Below are the code and all the weights of a small trained network. Each question names an input and a class and asks about switching units off, where a switched-off unit gives its printed mean instead of its output.

import numpy as np


def w(rows, s, z=0):
    codes = np.array(rows[::2]) - 128.0
    scale = np.full(codes.shape[1], s)
    scale[-1] = z or s
    return codes * scale


def norm(h):
    return h / np.sqrt((h * h).mean(-1, keepdims=True) + 1e-5)


def f(y):
    return np.maximum(y, 0)


def log_softmax(a):
    a = a - a.max(-1, keepdims=True)
    return a - np.log(np.exp(a).sum(-1, keepdims=True))


def net(x, mask):
    res = np.array(x, float).reshape(1, 7) / 4 @ E
    u = 0
    for l in range(2):
        y = f(norm(res) @ A[l][:, :-1].T + A[l][:, -1])
        res = res + np.where(mask[u : u + 6], y, B[l][:, -1]) @ B[l][:, :-1]
        u += 6
    return log_softmax(norm(res)[-1] @ U[:, :-1].T + U[:, -1])


A, B = {}, {}
E = w([
[70,114,115,178],'x0',
[99,55,172,178],'x1',
[59,121,191,128],'x2',
[114,144,195,2],'x3',
[166,190,72,171],'x4',
[118,66,24,27],'x5',
[170,178,157,109],'x6',
],0.0075)
A[0] = w([
[134,249,109,146,24],'0.n1',
[77,137,145,197,79],'0.n2',
[112,112,171,191,8],'0.n3',
[174,90,49,164,1],'0.n4',
[153,144,117,91,109],'0.n5',
[77,121,67,104,40],'0.n6',
],0.014,0.0053)
B[0] = w([
[233,170,137,116,253],'0.n1',
[81,148,162,144,252],'0.n2',
[26,135,162,152,211],'0.n3',
[216,104,1,239,246],'0.n4',
[117,100,176,217,218],'0.n5',
[107,4,78,27,202],'0.n6',
],0.0082,0.0034)
A[1] = w([
[126,110,41,61,95],'1.n1',
[145,38,177,64,127],'1.n2',
[73,148,179,188,2],'1.n3',
[94,97,11,135,185],'1.n4',
[85,117,72,81,46],'1.n5',
[109,7,146,153,125],'1.n6',
],0.013,0.0058)
B[1] = w([
[2,160,132,192,208],'1.n1',
[82,143,146,7,215],'1.n2',
[71,82,147,234,178],'1.n3',
[215,60,11,166,254],'1.n4',
[48,124,96,116,159],'1.n5',
[133,186,142,156,214],'1.n6',
],0.0088,0.0071)
U = w([
[222,246,178,158,123],'0',
[85,144,230,22,69],'1',
[36,137,210,240,252],'2',
[185,73,5,224,90],'3',
[25,86,40,82,74],'4',
],0.018,0.0036)

Each question gives the input, the list of numbers given to net, and the class t.
The units are the neurons (one row each of A and B). Each row of codes is followed by its name. A weight is (code - 128) times the scale printed after its matrix; where a second scale follows, it is the last column's (A, B and U).
mask holds one flag per neuron, layer by layer. A switched-off neuron (its flag False) gives its mean, the last column of its row in B, instead of its output. The means were averaged over made-up inputs and are rounded, as every weight is.
A unit's drop is (log p(t) with every unit on - log p(t) with that unit switched off) / (log p(t) with every unit on - log p(t) with every unit switched off).
The circuit of an input: a set's keep is (log p(t) with only the set's units on - log p(t) with every unit switched off) / (log p(t) with every unit on - log p(t) with every unit switched off). Starting from all 12 units, units are removed one at a time, each time the one whose removal leaves the highest keep (on an exact tie, the one counted first), for as long as the keep stays at least 0.8.
units of the circuit, in order: the units of the circuit, biggest drop first
unit that matters most: the unit with the biggest drop
top k neurons: the k neurons with the biggest drops, biggest first
top k neurons in layer l: the k neurons of layer l with the biggest drops, biggest first
drop of u: that unit's drop, to one decimal
input [-5,-8,-8,6,1,-2,-7], class 0: units of the circuit, in order => (1.n4 0.n5)
input [7,-1,-2,-2,7,-6,6], class 0: unit that matters most => 0.n1
input [7,-2,7,5,-4,5,5], class 1: top 2 neurons => (0.n4 1.n4)
input [-3,7,-6,8,6,7,6], class 1: units of the circuit, in order => (0.n4 1.n4)
input [-8,4,-4,-6,-3,-3,6], class 0: units of the circuit, in order => (1.n4 1.n1)
input [-1,-1,6,6,7,-1,-3], class 0: top 3 neurons => (1.n2 0.n6 0.n1)
input [6,-8,-2,-7,-6,-4,2], class 2: top 2 neurons => (0.n2 1.n4)
input [0,-1,-6,0,-2,-6,-2], class 0: top 4 neurons => (0.n1 1.n1 0.n5 1.n5)
input [1,0,-8,7,-8,4,-1], class 1: top 2 neurons in layer 1 => (1.n2 1.n4)
input [1,3,1,-2,8,-3,8], class 0: drop of 0.n1 => 0.6
input [0,-4,-2,-2,4,-8,-2], class 0: drop of 0.n1 => 0.9
